In the rows, 128 means zero.
Each row has a class, written after it.
[114  97  80 133 104 111 150 125 106 102 109 143 104 100 126 181 148 131
  99 146 120 136 139  90 147 131  79 109 115  75 117 131 103 117 111 142
 110 107 140 149 136 169  55 154] | Y
[154 173 152 117 122 119 112 140 135 101 100 143 101 149  98 137 120 176
  84 136 151 118 134 168 110 167 160 110 137 120  92  76 145 113 129 122
 124 102 143 193 152 205 135 119] | L
[116 113  95 150 122 133 129 136 100  74  81 148  97 105 137 153 167 130
 107 132 137 126 149  66 159 147  83 112 125  78 139 152 128 111 113 149
  92  89 164 158 131 161  42 168] | G
[139  42  77 147 144 168 139 189 114 137  99 148 100 131 108 177 124 138
 163 154 130 135 114 140 154 155 120  85 117 106 126  97 171 148 103 161
  98  95 160 176 159 136 120 125] | L
[146  44 142 101 148 128 130 103 135 145 122 149 150 130  88 191  96  95
  88 146 127  68 104 139 129  33 129 134 142  98 168 148 116 110 138 169
 142  84 126 168  93 134 105 162] | W
[173  87 113 152 107 124 153 196 122 138 142 122 138 150 129 150  83 149
 158 182 121 147 126  91 136 121 102 126 140 110  89 104 153  95 137 126
 152 104 143 166 190 133 105 168] | P
[153  92 101 146 148 149 116 169 110 126 135 119  98 163 121 133 157 119
 131 142 104 146 123 185 146 148 136 104 121  53 124 101 151 140  96 148
 146 129 178 172 149 164  59  95] | A
[112 117  90 130 104 120 146 131 108  93  93 148 107 104 137 176 116 112
  90 149 120 124 141  81 172 130  75 116 115 117 118 159 122 117 146 147
 131  82 146 137 113 165  53 155] | H
[124  89 100 134 105 120 150 129  97 104  96 150 104 107 130 192 148  91
  88 133 139 122 120  74 157 116  56 119 111  88 135 165 108 117 129 143
 125 104 149 151 158 171  65 163] | W
[127 195 157 115  94 139 143 135  95 100 130 181 109 118 206  80 148 127
 132 154 147 154 175 106 134 106  98 127 117 131 121 121 129 133 113 111
  92 175 106 158 125 149 123 192] | V
[141  60 126  99 164 132 144 101 166 141 119 142 162 127  88 182 114 123
  97 144 123  86 129 148 114  33 142 127 151 107 143 106 107 135 135 141
 130  78 133 163  69 114  98 172] | Y
[164 121 124 154 109 130 148 177 113 128 134 118 130 131 123 122  81 144
 144 175 125 150 121  90 140 106 104 142 122  91  89  83 166 116 148 136
 145 113 154 166 187 135  95 153] | F
[170 122 128 136 113 122 149 198 116 128 113 119 133 152 122 148  80 130
 156 168 120 128 120  82 132  86 107 139 128  89 101 117 149 113 144 136
 146  91 140 180 188 139 105 151] | W
[129  74 108 115 151 139 129 160 125  95 114 116  95 118 122 139 155 137
 147 128  98 167 149 161 145 152 116  96 112 113 134 107 167 142 106 144
 164 137 129 181 156 159 100  93] | J
[159 174 166 117 119 119 115 148 133 106 104 140 105 151 101 149 125 167
  85 144 158 114 127 170 115 156 150 101 132 123  94  69 134 105 124 122
 123 100 148 183 124 182 140 131] | L
[180 110 111 144 130 128 147 161 117 138 106 118 135 140 122 126  62 143
 150 165 138 132 100  87 143 102 111 151 132 106  95 119 154 128 142 128
 159 106 138 173 172 113  91 159] | S
[156  34 140 100 177 146 141  95 160 135  88 143 158 135  89 175 121 100
 101 152  96  85 109 109 140  56 125 145 141 132 142 133 125 126 138 138
 127  94 116 176  45 125 102 158] | J
[135  45 158  91 144 125 138 104 149 140 112 151 169 135  95 206 100 105
 115 173 115  90 124 137 152  60 123 122 149 133 141 160 125 100 128 154
 119  66 123 160  72 100  99 158] | L
[184  82  76 144 162 162 112 161 116 140 105 137 105 125 123 124 160 134
 163 151 107 141 128 120 132 153 116 127 141  76 130  80 162 132  87 128
  92 123 145 171 141 144  77 159] | G
[ 62 225 169 108 137 126 144 130 120 152 136 153 139 128 145 208 163  75
 127 131 176 131 115 185 119 142  91 128 111 165 105 180 133 117 113  97
 120 185 116  80 182 123 175 128] | V
[147 199 143 114 135 120 122 159 157 102 112 133 101 148  85 121 146 190
  85 125 153 110 136 171  83 157 162 105 142  94  96  41 129 119 115 120
 121 102 140 166 149 195 145 133] | Y
[183  86  92 149 149 142 117 170 129 133 121 125  96 137 124 167 166 126
 156 139  97 136 118 187 131 154 147  88 111  59 128  67 133 125 111 151
 155  96 180 168 127 187  74 144] | A
[166  48 143 108 174 147 122  81 144 140  88 148 165 108  92 178 120  99
 103 146 125  70 110 129 143  59 115 140 146 121 167 147 120 131 127 173
 130  66 134 154  60 128  83 153] | S
[177 113 103 149 121 123 141 181 123 127 110 109 130 140 128 134  77 145
 154 174 132 136 124  60 131 109 111 141 144  82  89  93 165 105 138 120
 129  97 134 168 173 130  92 188] | G
[112 235 131 151  87 128 139 129 103 146 148 165  97 116 203 128 170  76
 130 110 129 133 129 131 126  79 148 126 107 127 120  99  74 115 135 161
  68 116 190  86  91 128 106 236] | A
[149 219 143 122 129 121 112 168 137 108 113 149  92 155  96 142 123 166
  81 136 146 108 133 186  97 171 173 116 128 112  97  75 142 122 132 143
 150  92 155 173 151 224 121 133] | H
[143  66 115 123 161 142 123 193 105 118 114 141  92 154 116 127 143 111
 140 128 113 156 122 197 135 172 119 111 113 111 127 101 164 161  90 144
 147 128 152 184 182 177 120  88] | J
[175  79  89 158 139 166 130 217 138 104 151 158 109 138 138 146 150 143
 189 137 125 142 128 185 159 149 128  70 118 122 141  82 159 125 110 154
 129  92 171 162 191 136  98 118] | P
[123  87  89 145 107 127 126 138  96 103 101 147  97 108 140 168 140 126
 101 155 122 117 132  70 167 131  78 120 101 101 111 143 138  98 135 147
 104 106 159 159 145 166  60 155] | F
[106 202 154 121  78 156 156 153 122 128 142 169 126 126 159 142 166 135
 124 134 125 142 155  82 117 120 179 120 135 196 112  92  82 118  89 137
  22 128 166 122  57  83 136 225] | L
[ 89 252 147 157  93 161 144 158 134  94 106 183 114 129 187 151 158 135
 179 137 159 141 129 113 156  82 143 111  78 113 116 135 114 136 134 155
  94 135 124 122 113 124 139 205] | H
[121  79  85 130 113 128 137 125  88  82  71 135 102 115 115 177 158 111
  92 140 125 124 140  76 159 139  84 121 117 108 113 161 123 141 131 131
 123 106 137 155 127 166  67 137] | J
[161  35 137 114 162 141 143 118 156 151 125 147 154 121 101 184 121  98
 103 160 118  95 128 141 144  46 109 123 150 132 152 113 134  94 138 158
 135  79 136 149  85 125 101 176] | P
[ 82 155 141  89  73 160 145 138 121 111 137 151 116 109 175  97 163 141
 129 103 120 155 124 149 133 151 179  97 127 156 133  98  91 104  66 137
  84 176 141 112  58 121 160 202] | A
[157  29 132 101 148 142 136 115 143 159 127 159 157 134 102 175 128 110
 111 162 126  91 127 154 131  65 115 123 164 128 154 126 122  94 127 159
 122  69 142 158  68 107  87 201] | P
[157  68 154 108 146 136 128  88 143 143 116 148 159 113 102 198 114 113
  93 162 115  87 117 135 144  63 123 138 130 131 158 112 134 112 136 162
 130  87 135 165  71 130  91 149] | F
[174  96 112 145  99 119 150 168 118 130 119 126 136 153 127 157  76 128
 159 186 134 145 116  84 157 101 111 134 139 118  88  99 153 108 132 129
 131  82 130 164 167 117  84 185] | L
[117  66 115 143 159 142 148 174 153 119 128 121 110 133 115 167 145 132
 133 150 100 170 123 165 141 188 106  96  91  65 131 116 153 140 101 145
 179 133 135 166 129 198  75 103] | H
[141  74 122 131  99 118 154 167 115 132 121 120 138 149 127 163  64 139
 160 173 129 159 117  88 154 110 103 139 135 124  91 136 159 111 129 124
 156 106 135 179 177 123 100 159] | L
[128  63  82 140  93 152 144 125 101 109 125 161 103  99 138 173 145 134
 106 155 130 125 151  95 164 139  55 103 131 117 134 134 117  98 137 152
 137 104 158 161 125 161  60 162] | P
[ 25 207 176 125 123 157 166 124 139  91 107 153 113 141 132 130 179 115
  93 111 139 141 159  98 134 122 159 132 124 190 114 124  82 103 116 115
 108 155 129 119  69  75 149 220] | J
[166  46 131 106 169 128 133  98 166 139 112 153 163 133  98 192  94  93
 101 166 124  72 122 134 130  38 121 124 150 101 161 131 149 124 145 143
 118  75 126 162  80 156  92 184] | V
[172 105 119 153 123 131 146 184 118 132 120 113 136 132 126 135  97 145
 149 183 121 144 131  81 135 111 115 133 133  98  91  79 175 114 136 127
 140  95 141 173 179 122  84 172] | F
[ 87 214 170 114  96 132 122 138 140 104 145 132 121 103 180 144 141 131
 114 102 110 146 156 190 121 105 192  63 155 130 125  88 111  67  96 136
  95 125 170 162  79 141 123 184] | A
[187 197 140 118 135 121 102 161 144 101 101 133  96 148 101 129 154 171
  90 133 157 114 135 144  92 163 156 125 138  96  93  58 142 101 123 119
 116 110 144 176 154 199 123 156] | G
[128  61  79 132 109 113 144 120 105 101 104 144  96  99 143 162 136 132
  94 136 127 135 146  89 170 125  64  98 119 114 136 151 133  96 144 155
 118  91 159 163 132 144  50 154] | P
[145 132 120 149 112 133 159 196 122 124 124 119 142 152 120 145  69 128
 154 170 130 155 114  83 145 114 113 137 134 111  88 111 153 129 139 158
 156  85 156 167 172 126  77 164] | H
[134  45 151  91 166 129 139 125 143 139  95 132 161 114  94 201 111  91
 105 133 122  78 102 140 132  48 117 117 140 113 166 160 136 115 122 156
 133  73 135 162  99 130 112 144] | W
[128 106 103 122 111 120 155 138  97  95  87 148 116  98 123 193 122 106
  85 145 135  96 122  84 158 120  63  96 113  92 121 169 112 121 143 137
 113  85 149 148 160 142  84 129] | W
[184  76 109 120 151 139 112 174 131  99 113 158 113 128 123 135 173 139
 151 148 105 155 137 174 139 166 122 102 106  83 120  98 168 140  94 149
 120 111 153 196 205 189  73 111] | F
[166  61  82 126 159 138 127 211 107 122 123 138 106 136 113 182 160 125
 174 160 116 135 129 147 130 163 116  94 105  97 126 131 174 142  83 142
 124 125 155 159 193 169  96 126] | V
[104 238 160  91  63 146 180 162 107 112 107 165 135 111 153 159 148 134
 153 147 150 136 121 145 131 155 127 110 111 154 124  87  94 112  95 162
  94  99 143 120 110 102 116 192] | W
[146  72  79 154 153 141 114 206 102 137 116 125  95 124 135 184 138 149
 161 139 104 137 156 138 118 169 138  97 117  86 143 115 170 144 104 145
 109 100 167 187 157 165  95 103] | G
[ 93 108  94 143 114 132 151 126  95 102 102 131 109  90 126 177 113 106
  75 155 123 124 121  97 168 131  81 108 111  90 119 143 128 128 126 161
 133 103 159 131 110 168  47 146] | H
[126 221 172  96 107 159 154 166 150  95 147 178 142 122 164 141 216 143
 156 143 147 144 154 151 129 124 129  98 127 168  88 138 102  84 100 115
 101 150 132 125 146  91 121 193] | P
[140  91  94 177 157 165 117 188 125 145 146 135  92 150  97 179 146 136
 158 153 118 141 121 163 131 148 142  99 109  72 135  85 140 131 115 191
 155 106 169 185 127 161  77 134] | H
[ 58 241 173 135 168 177 158 148 168 144 162 139 136 101 149 140 168  60
 145  95 139 138 108 169 117  56 131 123 145 149 115 111 135  98 112 152
 107 142 183 125 187 105 102 179] | W
[ 88 207 133  91 102 143 160 123 100 126 157 132 137  94 160 148 150 113
 147 109 134 178 155 199 132  76 168 106 154 157 111 145 119 122 115 122
 149 155 167 134 138  46  97 173] | A
[ 92 184 131 108 105 168 154 152 125  97 110 177  99 124 143 105 157 150
 156 105 108 168 147 132 132 104 154 154 112 147 107 145 108 120 129  95
 117 183 142 171  89 146 147 180] | J
[178 117 108 143 126 121 153 176 118 141 105 112 134 138 129 125  61 137
 158 163 127 141 112  72 144 107 109 153 129 122  87 117 152 118 149 131
 149  95 141 167 169 106  91 160] | S
[ 65 209 138 114 154 163 149 176 137 152 146 139 119 126 169 112 185  60
 158 126 176 144 176 165 108  64 124 127 151 182 106 108 158 119 126 104
  98 147 130  68 150  81 150 231] | V
[174  37 125  98 172 135 127  92 155 138  82 141 166 117  88 186  95 122
 108 141 117  72 114 123 140  41 137 137 140 121 157 168 131 138 148 145
 131  74 130 165  63 113 103 143] | S
[145  45 122 110 182 117 136  98 151 148 119 152 157 107 103 188  99  87
 103 159 119  67 123 144 115  35 133 121 140  97 156 152 141 121 152 144
 123  80 127 144  90 153  98 195] | V
[165  93 107 144 112 134 149 168 123 142 128 129 135 143 122 130  83 149
 150 171 128 143 122  96 132 100 105 143 148 110  96 101 162 111 141 131
 149 106 148 169 185 141 103 182] | P
[150 188 166 108 117 114 114 138 140 105 106 139 105 151  95 141 125 181
  82 139 152 121 141 162 108 172 150 106 142 123 100  82 150 110 127 135
 118  98 137 193 148 193 136 105] | L
[160 119 117 152 105 119 147 186 109 129 119 110 145 145 134 151  63 128
 153 183 131 147 104  89 143 112 115 131 129  95  87 107 155 131 126 147
 160  91 137 157 168 136  79 170] | H
[143  79  89 141 102 121 144 131  97  91  97 148 107  99 141 155 138 120
  91 145 144 126 128 101 177 144  63  94 123 115 129 125 127  98 127 149
 110  85 150 142 134 152  56 152] | P
[157  32 119 106 145 144 138 106 133 155 104 154 158 113 106 175 121 111
 115 158 130 102 137 138 136  60 114 128 166 137 152 116 134 109 133 155
 124  73 125 158  86 115 102 196] | P
[155 183 158 117 118 116 127 147 143 106 106 143 109 154  95 153 118 155
  78 144 156 124 135 176 114 175 149 106 137 134  88  61 137 118 130 114
 126  95 141 172 161 184 143 124] | L
[112  82  93 145 103 116 143 119  92 104 102 153 101  83 139 164 135 131
 106 143 125 140 147  77 162 122  71 121  98  86 125 169 126 100 162 146
 121 107 141 168 130 157  64 148] | F
[101  62 101 128  84 129 141 123  76  93  92 144 111  86 156 166 125 118
 120 153 125 126 147  72 183 117  65 114 114 132 120 168 115 107 133 141
 120  94 143 141  97 148  67 151] | L
[180 185 153 107 133 127 111 158 141 103 101 136 104 146  95 130 131 173
  79 127 163 103 118 164 100 183 151 115 131 127  97  80 139 118 119 133
 141 107 148 176 161 196 133 111] | S
[177 197 148 115 132 122 117 147 132 106  93 141 106 144  82 129 131 178
  81 127 162 105 119 168  99 177 163 125 125 112 102  85 127 120 130 140
 135 100 148 173 136 188 126 116] | S
[168  52 120 115 141 126 140  91 131 152 110 135 159 125 113 191  91 100
  97 143 120  80  99 149 138  65 148 117 151 109 156 124 117 131 145 149
 144  63 150 149  66 119  91 167] | A
[172 103  98 147 123 127 156 181 123 133 122 122 137 140 125 135  58 136
 155 185 130 126 123  86 125  99 112 134 127  90  92  91 166 129 159 114
 143 110 135 164 167 156 111 177] | V
[171 183 144 121 121 130 118 164 147 103 112 150  97 146  98 122 135 184
  83 132 158 115 137 181  98 164 142 103 144 112 100  51 152 103 136 129
 132 101 159 183 170 218 145 138] | P
[177 185 142 122 133 129 114 152 136 102 103 147  99 131  89 134 152 174
  74 135 156 117 133 159 101 166 152 117 132 110  91  58 153 110 135 117
 128 113 150 190 173 201 125 135] | F
[182 193 153 116 123 120 117 165 137 102 118 151 104 131  98 139 146 174
  87 144 151 113 136 167 100 165 150 107 126 110  93  64 147  98 139 128
 120 101 147 182 162 191 130 128] | F
[167 116 110 155 136 130 159 183 118 134 125 122 138 143 122 140  65 122
 153 189 134 129 118 105 128  99 112 126 121  83  90  84 164 135 151 122
 139 114 140 158 175 142 108 168] | V
[166 114 104 147 121 127 130 179 114 136 108 116 134 150 141 136  79 147
 165 171 138 122 121  66 125 113 110 148 145  92  89 115 163 111 141 122
 132  92 140 177 178 129  85 181] | G
[152 121 122 139 111 131 153 184 108 137 109 114 133 150 129 142  84 128
 153 163 131 134 108  83 124  98 103 145 122  89  95 108 148 133 134 136
 147 109 149 176 191 140 100 158] | W
[142  98  98 149 139 145 138 175 118 114 152 155  98 151 128 133 148 144
 135 145 125 143 122 164 142 165 120 104  96  82 131  81 125 163  87 155
 125 137 141 169 179 153  91  81] | Y
[177  62  89 158 145 169 114 192 129 111 134 159 107 130 113 146 170 133
 180 132 105 164 148 193 145 139 116 102 142  89 151  88 165 125  95 152
 143  99 181 190 183 204  73 129] | P
[155 144 128 149 115 124 153 194 116 134 120 116 138 151 131 147  62 130
 150 182 127 144 111  86 141  98 109 142 128  99  80 116 158 124 142 138
 160  95 146 164 158 135  87 170] | H
[172 178 142 115 136 122 104 163 142 102  97 129  96 148 102 122 141 165
  86 130 159 109 133 160  96 168 151 113 132  96 100  50 137 104 127 130
 112  99 157 175 131 190 126 147] | G
